Each row comes from the steps of one walk. Every step used is in the known rows, and no mark comes twice. Write the walk behind each row, first mark first.
Each row is shifted at random along 6 fixed directions that mean nothing.
Known rows
T > L > Z > P > J > U > D > X: [ -2.8  -1.9   8.4  -0.8 -17.0 -12.5   6.2  -8.5   7.0  -0.4  -3.6  -6.6
   8.6 -11.9  -3.0 -19.5  -6.2 -12.8 -16.2   1.5   9.4  -2.3   9.1  30.1
  -1.0  -8.2   3.0  -8.1 -11.0 -24.0   6.0  10.4   3.6 -14.2  25.2   1.7
 -26.8 -13.6  -1.4   7.3   0.8   0.4]
D > X > Z > T > L > P > J > U: [  8.9  -0.6 -22.5  -2.5   5.2 -10.6  -4.6 -18.8  -3.8 -10.4  -2.5  -8.9
   1.4  -0.3  -2.1  -0.8  14.6   3.4   4.3 -22.7   7.3  -7.7  14.7   4.6
  -4.7  -1.4   4.3  -1.1  -7.5  -4.9  20.8  11.5 -26.4  -1.4  15.1  -9.7
   1.9  -1.1  -8.6  -0.8   0.9   4.0]
L > P > J > D > X > T: [  2.0  -8.0   2.9 -12.2  -1.0   4.6  -2.6  -1.5  -3.9  -2.7  -4.1   2.9
  13.4  -1.9  -1.5  -7.2  -4.3  10.9 -17.9  -2.6   0.3   0.4   1.9   1.3
 -10.0   5.4  -0.3  14.1  -9.5 -16.8   6.3   5.8  12.3 -17.7  -4.9  -1.5
 -14.1  -6.9  -0.6   2.1   2.3   6.7]
D > T > U > X: [  7.5   9.4 -22.9  -6.6   4.9 -12.9 -10.6 -18.4  -3.7  -4.4   3.7  -6.4
   5.3  13.3  -1.8  -3.3  22.7  17.1  19.6 -10.5   2.0   6.2  11.7 -17.1
  -5.2   2.6   0.7  12.3 -24.3  11.1  11.5  -1.3 -33.3  -9.3  -2.5  -3.8
  14.2   1.3 -16.8  -5.5   5.2   2.0]
J > U > D > X: [ -5.0  -0.4   5.7  -8.4 -18.2 -15.0   6.1 -13.3   7.7  -6.9  -3.3  -2.7
   7.2 -11.9  -4.7  -6.4  -2.5 -14.0 -14.3  -0.1  13.6  -2.4  11.7  18.5
  -0.1 -12.9   0.9  -0.4 -11.4 -27.5   0.5   9.6   2.0 -15.8  20.5   4.5
 -20.8  -5.7  -6.6  -1.2   3.1  -2.9]
X > Z > T > J > D: [ 17.7  17.8  -6.3  -5.1  12.0 -10.8  -1.8  -9.5 -11.1 -16.3  11.1  -5.7
   9.5   7.7  -7.5  -6.0  20.1   3.7  13.1   2.1   9.4 -13.5  14.9   0.9
  -2.4  -3.2   5.6   6.4 -10.3  -5.3  -0.5   8.2 -20.4   0.9  -4.6  -7.5
   1.9   6.4  -3.7  -1.7   5.5   0.1]
D > T > U > X > Z > P: [ -1.8  19.6  -9.7   2.5  -4.8 -14.6  10.4  18.9  -0.8   7.5  -4.7   4.7
 -15.6  -4.8  -2.0 -11.4   0.2   5.3  11.9   6.1   4.3  -9.0 -12.0  40.1
   7.2   1.4   6.4  -4.3  -4.3  -8.7  13.7  26.2 -14.5  -0.4   6.6  -1.6
   3.2  11.3   6.2  -8.3  -3.8   1.6]
P > D > X > Z: [ 11.4   6.9   1.3   0.4  -9.4 -10.9   6.6  12.4   2.9   7.2   1.9   6.4
   4.1  -1.4  -1.2 -21.4  -2.6  -3.3  -7.3   4.2   3.5  -0.5  -1.8  27.4
   4.2   5.8   4.5  -2.3 -14.1 -13.1  10.2  11.2   7.2 -12.2  15.8  -0.4
  -3.2  -6.6   2.7  -7.7  -3.0  -4.1]
J > X > L > Z > P > D > T: [ 22.8  14.3   5.0  -1.3  -5.7  -9.4   4.1  16.8   2.3  -0.6   4.7  10.5
   9.1  -2.8  -2.1  -8.2  -1.8   6.1  -3.5  14.9   7.3 -11.3  -2.5  15.8
  -1.9  -1.6  10.1  -0.6  -2.8 -20.8   3.1  14.3   5.6  -3.0  -4.4   5.4
 -14.3  -6.3  -1.3  -0.1   3.0   2.1]
Z > T > X > U: [ 14.7   6.2  -6.4   0.4  -1.2  -3.0   3.3  -7.9  -4.0  -5.3  10.4  -3.8
  12.4   5.9  -3.7 -19.0  17.5  16.0  -8.9  -5.6   2.3  -3.0   7.1   0.5
  -7.1  -2.2  14.6   4.7  -9.6  -2.1   5.0   8.6 -11.3 -13.8  -4.4   2.6
   1.2  -2.1 -14.2  -6.3  -3.3  -1.0]
J > U > D > T > L: [ 12.2  -2.5  -6.9  -4.0  14.3  -8.3  -5.4 -11.0   0.1  -3.2   5.2  -1.1
   9.7   9.5   3.7 -43.8   5.2  14.6   7.5   2.5  -3.5   0.4  19.2 -14.2
  -7.3   3.5  -3.2  -0.7  -6.9   6.9   5.8   4.2  -2.4   3.3 -16.2  -6.6
  -7.1 -13.3  -8.9   5.6   6.3   8.8]
X > L > P > J > D > T > U: [ 17.2  -3.4  -1.0  -0.7   5.7 -14.2  -0.2  -3.2  -0.6  17.9   0.8   0.2
   4.2   3.5  13.7 -32.0 -20.3  19.7   5.6  -0.6  -8.2  -6.7  11.6  11.4
  -6.5  10.8   3.6  -6.2 -12.2  14.2  -8.9  19.5  19.3  10.9 -12.5  -7.6
  -4.4 -17.2  17.1  19.5  -6.6  17.6]
T > X > L > Z > P > J: [  7.8  -4.2 -10.5  17.3  16.1  -8.5  -9.0   1.3   3.2  -8.0  -2.3   3.6
   2.8  -5.9   7.0   6.5  -8.0   0.2  -7.6  -9.2   6.7 -11.0   6.3  23.1
  -7.2  -3.9  12.7  -1.5  -2.9 -11.6  15.4  14.5  -5.0   0.3  12.7   1.9
  -1.9   3.3  11.5  16.0   4.5   5.2]
J > D > X > U > T: [  4.1   2.8  14.8  -2.5 -20.6 -12.5   7.1 -10.5   9.8 -11.4  -1.0   1.4
  17.1 -11.0  -1.2  -8.1  -2.6 -15.7 -20.8  -7.3  11.1   0.6  25.0  23.2
  -3.1 -16.7  10.0  -0.1 -12.9 -29.6  -4.2   8.5  -1.5 -17.3   8.1  16.4
 -17.7  -8.5  -1.6  13.1  10.0  -3.0]
L > Z > P > D > T > J > U > X: [  6.1  -4.4   2.9   8.8 -10.4  -2.1  -7.9  -3.6  -0.7   9.6  -0.1 -19.7
  18.3   1.8   3.3   9.1   6.7   4.8 -10.2 -14.9  -2.2  10.4  16.7   4.4
  -6.7  -1.7   3.4   4.0 -13.4  -2.0  -2.0  -9.1 -12.8 -17.3  13.8  -2.4
 -14.8 -19.2  -2.6  25.0   8.4   3.5]
L > Z > T > D: [ 17.3  16.3  -5.5  -0.8  19.5 -12.6  -7.2   9.0  -3.8 -17.9   3.1  11.7
   7.1  -2.4  -0.5 -18.9   3.4   9.6  -4.4  12.1  16.9 -29.1   1.9   6.5
  -0.5 -12.9  19.9  21.9   5.1 -23.7   9.6  14.6   5.5  -1.0 -15.4   9.6
  -8.1  14.0  -5.1  -9.4   4.9   0.5]
P > J > X > L > Z > T > U > D: [ -1.2   0.1  -8.1 -12.4  -5.5 -14.0  -2.7 -11.2  -1.7 -25.8  -4.9   6.7
   2.7  -8.3  -1.6 -10.3  -4.5  -1.1  -6.4  -6.0  15.1 -28.1  10.4  14.7
  -0.2  -5.9   5.8  13.2   0.5 -24.2  19.9  22.3  -1.3  -3.8  20.2   4.1
  -8.6   5.8   1.6   0.0   4.6   0.6]
P > J > X > U > D > T > L > Z: [ 10.4   2.0   3.3  -4.2 -11.7   9.8   1.6  -5.4  -2.4 -18.2   1.9  -4.0
  15.3   1.3 -10.3 -55.2   8.7  -5.1 -16.2  -7.2   6.2  -5.8   1.1   8.3
  -1.4   1.6   5.3   1.7  -1.1 -14.5  28.2  -1.7   3.3 -13.4  10.6   4.3
 -24.4 -14.0 -13.3  -3.2   0.2  -5.3]
T > L > Z > P > J > D > X: [  4.4 -12.1   5.3   6.9  -3.7 -10.2  -0.3  -6.3   7.8  12.5  -3.6  -5.6
  10.9  -4.1   4.5 -24.2 -12.7  -0.8  -7.9   1.1  -1.9   6.7   9.0  14.8
  -8.4   5.8  -2.2  -5.9 -22.3  -3.8   2.3   6.7   9.4  -8.3   6.7  -5.2
 -19.9 -20.5   8.5  13.1   0.7  10.1]
J > D > T > L > X > Z > P: [  2.9  14.2   8.8   8.8  -5.4  -3.6   8.5  12.1   6.1  -1.6  -3.3   4.8
   4.5  -9.9  -3.3 -25.5  -1.7 -12.6 -11.6  -3.6   9.6  -2.1   5.9  44.4
  -2.0 -11.4  12.7   0.4  -6.3 -26.1   6.9   8.0 -10.8 -13.9   3.7   9.9
 -17.5  -0.3   6.1   1.3   3.8  -3.3]
X > P > J > D > T > U: [  4.2  -4.7  -6.3  -4.7  -3.1  -9.9   7.4 -18.7   0.8  -6.1  -5.5   4.0
   2.5  -6.6   5.1 -13.5 -14.4   3.7  -1.5 -13.7   4.8 -10.8  13.7  11.7
  -5.6  -4.0   2.2   2.1  -6.3  -6.5   7.2  26.7   3.6   2.8 -14.7   0.7
  -4.4  -4.1  12.8   9.3   0.3  11.3]
J > D > T > U > X > Z: [ -1.6  -9.8 -19.1   0.7  -0.5 -17.4  -4.4  -4.6   8.7  -0.2 -10.9   6.5
  -1.3  -0.3  10.2 -27.0 -10.2   4.1   5.0 -22.8  -0.2   0.4  16.5  11.6
  -1.7   9.3  -4.1  17.3 -23.3  -0.7  22.9  15.7  -7.3  -8.6   3.2  -2.7
  10.5  -1.5  13.8   2.6   8.8   6.3]
T > D > X > P > J: [ 22.0   8.1   0.4   4.4  14.6   8.9  -3.1   6.2 -20.2  -7.2  10.5  -4.8
  13.7   5.7  -7.8   8.3  12.4  13.5 -16.7   3.8   4.6  -3.6  -9.6   5.5
  -6.6  -3.8   8.6 -10.8  10.3 -14.5   1.4  10.5  11.1 -13.9  10.9  -4.0
 -17.6  -3.0 -18.3   3.9  -7.4  -3.7]
P > D > X > L > Z > T: [ 14.5   1.5 -11.8  -1.4   7.7 -10.7  -9.8   9.8   6.6 -19.6   2.1  13.2
   6.4  -3.4  -0.8 -19.0  -0.1  11.3  -9.0   7.6  14.7 -18.5   3.7  -2.7
  -8.0  -2.7  15.1  19.2  -2.4 -22.6  18.1   9.4   3.5   1.6  -6.4  10.9
  -7.6   4.7  -8.5  -5.8   7.7   0.1]
P > J > D > X > T: [  3.4   4.0  20.0 -11.5 -18.8  -2.8   8.6   9.1  -7.4  10.1   4.8  -3.3
  11.6  -0.7  -4.4 -10.3  -6.7   3.7 -13.6  14.9  -3.0  -0.8  -2.7  19.7
  -1.8  10.3  -1.3  -2.6 -15.4 -13.0  -6.4   5.2  16.7 -17.1   6.2  -5.4
 -10.7 -14.0   2.4   4.9  -4.8   3.3]
T > D > X > P > J > U: [ 14.8 -17.0  -0.1   2.2   0.6  11.8  -3.5 -10.0 -13.6  -6.8   0.9 -16.7
  18.3  -0.4  -1.5  11.1   5.8  10.0 -30.9 -24.2   0.9  -0.9   8.7  -6.9
 -11.9  -7.7   2.9  -2.6  12.7 -11.4   1.9   6.1   9.9 -14.3   9.6  -6.1
 -28.3 -14.9 -13.9  19.7  -2.3   2.5]
P > J > D > X: [ 15.9   2.3 -16.2  -9.1  10.5 -15.9  -6.0 -14.1  -4.5  -8.8   3.6  -1.8
   4.1   5.7  -4.8  -0.4  13.0  12.4   9.3   3.8   7.8  -4.2   1.6 -12.7
  -6.4   4.0  -2.6   2.6 -18.5  -3.5   6.7  13.7  -5.9  -4.3   6.2 -10.3
  -3.4   1.3 -13.5 -10.0  -1.5   3.9]
L > Z > X > T > J > D: [ -9.6   4.5  -2.4 -11.0  -1.0  -9.6   3.6   0.0  -6.0 -18.3  -9.4   3.1
  -6.2 -10.4  -1.1  -3.8  -8.8  -0.6   0.4   0.4  13.3 -26.3   0.9  21.1
   3.6   2.1  -0.7  15.9  -3.0 -19.8  13.2  27.2   9.6   0.0   5.1  -5.1
  -4.4  11.5  15.3  -7.0   2.4   6.7]
D > T > U > X > P > J: [ 19.3  23.3  -3.1   7.6   6.8 -13.6  -1.1  10.5 -16.0   1.9  12.5  -3.6
   4.6   5.5  -2.7  14.0   8.3   6.4   6.0   6.8   6.0  -7.0  -0.6  27.6
   1.4  -0.5   9.5 -18.1  -3.9  -8.9  -4.8  15.6  -5.7  -7.1  21.1  -6.0
   4.9   0.7  -7.0   7.4  -4.8  -4.2]
Z > P > D > X > U > T: [ 11.2  -5.9   0.9  -3.9  -7.4  -1.1   0.5  -5.8   4.4  -2.4  -2.8  -0.3
  13.3  -1.4   1.3   2.3   5.1  14.3 -13.9  -5.3  -2.2   4.5   8.8  -3.6
  -8.9  -3.2   6.6   3.0  -4.0 -11.0   2.9   9.9  -2.3 -11.0  -1.3   6.8
 -14.9 -10.4  -5.6  13.1   5.6   5.3]
U > T > D > X: [  7.9   9.0  -2.4 -13.6   6.8  -6.3  -1.1   4.4  -8.0   8.5   0.8  -2.5
  -0.4   9.4  -3.6 -24.7   8.5  27.7   7.8  22.8  -3.5  -1.7 -16.2  -9.4
  -0.2  11.2  -0.4   2.2 -10.2   4.6   5.6  11.8  13.8  -6.3  -7.3  -8.9
 -11.6  -3.9 -15.6 -14.8  -9.4   9.3]
Z > P > D > T > X > U: [  5.4  13.5   6.3  -0.1 -19.1 -12.5  21.2   7.0   0.5   6.7   1.1   5.3
  -1.6  -9.3  -0.1 -15.0  -5.6   4.1  -7.6   8.5   4.2 -13.1  -5.6  39.4
   5.5  -1.2  11.6  -9.1  -5.0 -14.6   4.2  32.0   7.6 -10.0   6.6   2.9
  -2.9  -3.2   7.2  -8.2  -9.5   3.6]
P > D > T > X: [ 23.1  16.3  10.4  -2.9   3.0   1.8  -0.7   5.0 -11.4   3.9  16.0  -4.8
  22.2  12.2  -7.9 -19.9  15.8  14.1  -9.5  17.6   2.4   2.4  -6.6  -4.9
  -4.7  -0.1  14.3   3.8  -8.8  -2.1  -3.3  -5.9   4.1 -21.4 -10.0   3.5
 -20.5  -9.4 -23.1  -7.3  -4.5   0.6]
D > X > L > P > J > U: [ 18.0  -5.8   3.1   6.1  -0.3  -1.8  -6.6  -5.7  -6.0  -0.4   4.8 -14.2
  17.0  -2.2   1.5   4.7   2.6  -2.1 -23.5 -19.0   5.4  -1.0  18.1  12.5
  -8.4  -9.3   9.9 -10.4   1.3 -11.4  -7.6  -0.5   4.3  -8.5  22.4  -2.1
 -22.0 -15.7  -9.2  21.5  -2.0  -0.5]
T > J > D > X > L > Z: [ 11.3   0.9   0.1   5.0   4.8  -5.4  -6.2   7.7   5.2  -0.2   4.3  -1.5
   8.6   5.0   2.3 -51.9  -3.6   2.2  -4.2   0.9   0.3  -1.7   7.9  17.4
  -3.5   8.6   5.8  -0.1 -13.9  -1.6   8.8  -1.9  14.9   0.0   7.7  -4.0
 -10.3 -13.4   3.6   3.2   0.6   1.1]
U > T > D > X > L > P: [ -7.2  13.5   8.7  -3.5   0.7   3.9   3.9  11.6   1.4   4.4  -7.8   7.6
   0.2  -7.0  -2.7 -31.7  -4.0  -6.1  -5.8   6.3   2.8   0.2  -3.5  37.6
   3.1  -2.5   7.3  -4.4   0.3 -17.2   8.7   3.7   9.0 -10.2  10.8   5.0
 -17.4  -5.8   0.7 -13.8  -3.5   2.6]
U > T > J > D > X: [  0.3  11.1   7.3  -5.0  -8.4 -13.2   4.8 -18.4   2.9  -5.7   3.3  -7.3
  11.9  -2.4  -7.6 -10.4   8.3 -11.9   0.7   4.2  10.9   4.7  16.4  15.5
  -2.7  -8.2   2.3  -2.8 -26.2 -14.7  -2.2   3.6 -11.4 -13.0   3.7   0.5
 -11.8  -6.0  -4.9  -1.8   4.7   0.8]

Which walk is each row?
[ 20.3  -2.6  -0.6  -0.8   4.5 -12.4 -10.6  26.0   0.9  10.1   7.1  -1.8
   5.3   6.6   5.6 -40.8  -8.9  29.7  -4.6  20.0  -4.0 -12.0  -3.7  -3.9
  -6.9  15.3   9.1   5.3  -2.6   1.0  -3.8   5.2  25.9   7.0  -0.7  -4.0
 -16.2 -12.6  -5.7  11.3  -2.9   6.8] : J > U > D > X > L > Z > T
[ 12.2  14.7  -8.7   1.8   9.4 -15.8   0.5   9.0  -0.8   0.6   1.5   7.3
   2.2   3.4   0.6 -40.2  -0.6   0.8   4.9  -1.1   5.7  -6.4   1.3  29.8
   3.0   6.6   9.9   5.4 -17.5  -8.0  17.0  15.4  -1.8 -12.4   4.9  -2.2
   0.3   4.0   3.2 -11.4  -0.6   1.9] : L > P > J > D > T > X > Z
[  2.6  -6.5  -1.9  -6.8   8.2   2.6  -3.2  -3.9 -10.5  -2.5   2.6  -4.9
  10.3   6.1  -1.0 -30.1   6.1  18.9 -10.0   1.8  -3.9  -1.6   7.7  -1.2
  -9.0   6.9  -1.9  -0.3  -3.2  -1.4  13.0   8.4   3.6  -8.0  -4.5  -9.6
 -13.3 -12.5 -10.7   4.2  -0.3   8.3] : Z > P > J > U > D > X > T > L
[ 31.7  21.8   6.4  -1.8  -2.9  -4.7  10.2   7.2 -16.8  -9.4  17.5  -3.6
  15.2   3.0 -10.1 -20.1  16.5  13.5 -20.5   8.7  12.0 -15.2  -4.6  19.7
  -2.1 -10.0  20.8  -8.0   3.5 -18.7  -5.8  23.1  10.1 -16.2   5.6   4.8
 -21.9  -0.5 -21.8  -3.9 -12.0  -5.9] : Z > P > J > D > T > X > U
[ 13.2   0.2  -1.3   2.2  -0.7  -7.6  -1.4  24.1  -6.2  19.6  -3.8   1.4
   2.0  -0.6   7.8  10.6  -5.0  20.7   0.7  10.0  -7.8 -13.5  -9.7  17.0
   1.6  13.4   2.8   1.6   5.6  -0.7   4.8  15.5   7.4   0.2  13.5 -11.3
  -6.9 -11.5  13.1   7.8  -1.7  10.3] : J > U > X > T > L > Z > P > D
[ 12.1   6.4   7.6  -5.1  -7.2  -5.5   3.7   7.0  -7.5  10.6   4.5  -0.3
  11.3  -0.9   2.0 -19.8  -8.0  14.9 -18.2   4.4   2.9 -10.9   0.2  25.4
  -3.8  -0.2  15.6   3.1  -5.1  -8.2  -4.0  15.0  18.3  -6.4  -6.0   2.6
 -14.8  -8.7   3.3   7.9  -8.6   4.4] : L > Z > P > D > X > T > U
[ 25.0   8.8  -0.4   1.3   9.4 -15.2  -8.6  29.4  -6.6  11.8  10.5  -3.1
   2.3  12.7   6.1 -57.4  -7.0  22.7   2.7  18.2  -5.5 -15.3  -9.0  18.3
   2.6  21.3   9.0  -6.3  -4.1   8.4   2.3   8.7  32.4   4.4  18.2 -13.0
 -11.7 -13.0  -1.6   4.9 -10.2   4.8] : P > J > U > D > T > X > L > Z
[ 19.5   9.1   4.4  -6.2   3.2   1.0  -0.4  -6.4 -11.8 -16.1  12.7  -2.4
  18.5   8.1  -8.4 -41.6  15.2   7.8 -10.4   5.8   6.6  -5.4  10.9  -2.9
  -5.2  -3.2   4.3  -6.5  -1.3 -10.4   8.4   6.3   2.9 -10.7  -1.0   0.9
 -20.5 -12.2 -24.4  -0.4  -0.2  -2.6] : P > J > X > U > D > T > L
[  6.9   1.8  -6.9  -7.1   2.8  -2.7   2.8  -0.9 -12.6  -9.9  -5.7  -1.9
  -4.6  -0.6  -4.5  -2.1   5.0   6.1   6.8  -2.4   1.8 -16.5  -7.9  10.0
   0.2   9.8  -5.9   0.2   0.1  -4.8  17.7  19.8  -5.2  -2.8  19.7 -13.8
  -7.1   0.9   4.2  -4.6  -5.2   6.2] : T > L > X > Z > P > J > D
[ 16.9  10.0 -13.0  -7.4   3.0   0.9  -0.7   2.9  -9.1 -14.5  -0.5   2.7
   5.8   1.4  -8.1  17.2  23.3  11.5   0.6  -1.2   5.9 -17.3  -8.1   3.3
  -0.8  -2.3   9.6   9.5  10.6 -13.5  24.2  11.5 -21.6  -5.9  13.0  -3.2
  -9.2   3.4  -9.3 -12.3   2.6   1.6] : J > U > T > X > L > Z > P > D
[ 12.4  -6.0  -5.4  -1.0  10.9  -1.0  -7.0  17.7  -8.2  21.2  -5.9   1.5
   2.8   7.9  11.6   9.6  -2.6  32.9   6.9   1.3 -16.0  -2.1  -5.6  -2.3
  -4.4  21.1  -4.3   2.2   4.9   9.6   0.2  10.8  13.5  -3.3   8.5 -18.1
  -1.7 -16.8   8.5   4.5  -2.5  13.5] : J > U > T > L > X > P > D
[ 12.8  -1.0  11.5   6.6  -2.6   9.7  -3.5 -11.1  -2.6  -1.2   4.8  -7.2
  23.2  -2.6  -2.8  -3.4   1.4  -6.8 -21.3  -8.2   0.5   5.4  13.3  18.9
 -10.7  -6.2  11.7 -10.5  -5.6 -13.5   1.1  -8.7  -5.6 -15.5  21.2   6.1
 -19.0 -20.3  -1.4  21.6   0.1   0.2] : Z > T > U > D > X > L > P > J
[  0.7   1.6   4.7  -3.4  -8.0  -3.0   2.6 -16.6  -0.3 -16.9  -3.8  -8.5
  11.9  -5.7  -3.2  -6.4   4.3  -8.1  -5.4 -12.5   7.9  -8.4  18.3  12.7
  -3.2  -5.5   3.1   9.1 -10.7 -14.9   6.4   8.2  -9.8  -8.6   7.5   0.9
 -12.3  -4.1   8.1   8.9   8.6   3.3] : L > Z > X > U > T > J > D
[ 29.8  -3.2   0.1  20.7  24.2 -12.2 -14.3  15.5  -2.4  16.7   6.6  -2.5
  14.4   5.1  13.6   2.4 -10.1  20.9 -10.5   3.6  -5.5  -1.0   7.6  14.0
 -11.3   2.9  14.3  -8.1  -7.2  -0.4 -11.0  12.1  12.4  -1.4   3.3  -3.0
 -10.9 -10.0   8.9  36.0   1.2   9.2] : U > T > D > X > Z > P > J
[ 14.0   7.3 -13.3   7.4   5.8 -20.5 -13.0  -2.0   8.3  -4.9   2.7  -6.3
   8.4   1.0   2.3 -21.6   7.7   5.8   5.5  -4.0   9.6  -7.8  14.0  10.0
  -6.8   2.2  12.2   9.9 -23.8  -8.1  12.6   1.1 -19.8  -5.5  17.3  -0.2
   0.3  -3.9  -4.8   2.0   7.9   0.0] : P > J > U > D > T > L > Z > X
[ 16.6   8.2  13.4   2.0 -16.5  -7.7   8.7  -4.9   4.5  -8.0   3.9  -0.4
  18.5  -7.2  -5.7  -7.3  -1.7 -16.5 -11.0  -1.1   8.8   0.9  15.0  20.0
  -4.7 -10.7   4.8  -2.5 -14.9 -26.5   0.1   4.8 -10.5 -16.6   2.6   9.5
 -18.2 -11.1   1.6  15.8   9.8  -1.1] : U > X > Z > P > J > D > T
[  6.1   4.4  -3.0 -13.2   7.1  -1.1  -8.5   4.5  -9.5 -11.2  -4.2  -0.7
  -2.1   3.2  -0.8 -29.6   2.1  22.4  -4.7   4.6   7.1 -13.4  -8.5  -5.8
  -3.7   8.8   2.4   8.9   0.3  -7.4  11.8   9.0  20.3  -8.7  12.3  -3.9
 -18.1  -3.5 -16.3  -8.2  -9.7   4.0] : P > J > U > D > T > L > X
[ 12.0   3.5   3.5 -10.3  -3.7 -10.4  -3.4   5.3 -12.2 -10.8   3.3   0.5
   8.6  -2.1  -1.4 -11.4  -5.6  10.6 -15.9   5.3  10.3 -24.8   1.0  11.8
   0.2  -2.6   9.1   6.9   7.2 -18.5   0.4  20.8  18.3  -7.2  18.6   2.6
 -21.7   0.5  -5.6   9.2  -3.7  -1.2] : P > J > X > Z > T > U > D
[ 13.5   7.0  -5.7  -8.8   6.5  -8.4 -10.3  16.1 -19.7   0.6  -0.5  -2.4
   0.6   3.8   1.4  -8.3  -3.3  27.8  -7.5   8.4   7.9 -14.7 -14.1  -0.4
   0.5   5.2   5.3   7.5   5.1  -3.9  -1.0  20.8  28.4  -7.5  10.9  -1.0
 -23.0   1.0 -16.5   1.7 -11.0   4.4] : L > P > J > D > T > U > X
[ 15.6   9.9   1.1  10.5  11.0 -19.2  -2.7   6.3   5.0   1.7   6.3  10.7
  13.3   0.4   6.4 -34.2  -4.0  -1.5  -0.5   4.9   7.9  -4.5  23.9  23.5
  -4.1  -4.9   9.6  -2.9 -15.2 -12.1   4.7  12.0  -2.6  -2.8 -12.3   4.0
  -5.4  -9.3   1.8   3.7   9.8   3.5] : J > X > Z > P > D > T > L
[ 10.3  11.7  -2.3   6.3   5.5 -17.8   0.3  -7.0   3.1  -5.8   6.1   5.4
  14.5  -0.3   2.2 -20.7   6.5  -7.7   3.3  -2.2   9.4  -0.8  30.4  19.1
  -3.3 -10.7   5.6  -3.8 -13.8 -14.8   6.6   7.1 -17.7  -7.6  -5.7   2.5
  -0.1 -10.2  -4.4   0.6  13.1   0.9] : J > U > X > P > D > T > L
[ 20.1  25.6  -4.0   0.8  22.8  -8.6  -9.8   8.9  -4.9  -0.2  10.4   2.7
  13.6   8.0  -2.3 -33.5  16.4   4.2   2.4   2.3   7.5  -2.5  12.5  24.6
  -3.0  -8.4  18.6  -0.6  -3.7 -11.0  -5.6  -3.9  -8.0  -9.9   7.8   1.0
 -12.2  -1.0 -14.9  -9.6   1.6  -3.0] : J > U > D > T > X > L > P
[ 29.4  12.8  -1.0  12.3  16.6 -19.8  -9.7  -2.7  -4.8  -7.5  13.7  -2.3
  24.8   4.6   0.3   0.2   9.3  -6.9   0.1  -5.3  10.3  -8.5  26.0  19.1
  -8.6  -9.4  14.1   2.1 -15.2 -16.4  -9.8   1.9 -16.5 -11.4   9.2  -2.1
  -5.5  -2.9   0.9  13.7  11.8  -2.7] : L > Z > T > X > P > J > D
[  8.3  19.8  -2.2  -7.5 -16.6 -10.1  14.3  -5.9  -1.5  -3.3   0.8   3.3
   1.1  -5.8  -5.6 -13.1   1.7  -0.2   3.5   1.0  10.3 -14.6  -1.2  28.7
   3.2  -4.4  12.0  -0.7  -7.5 -13.6  12.3  20.7  -9.7  -3.0   0.0   4.6
  -0.8  -1.4   2.7 -10.4  -5.0   0.9] : L > Z > X > P > D > T > U
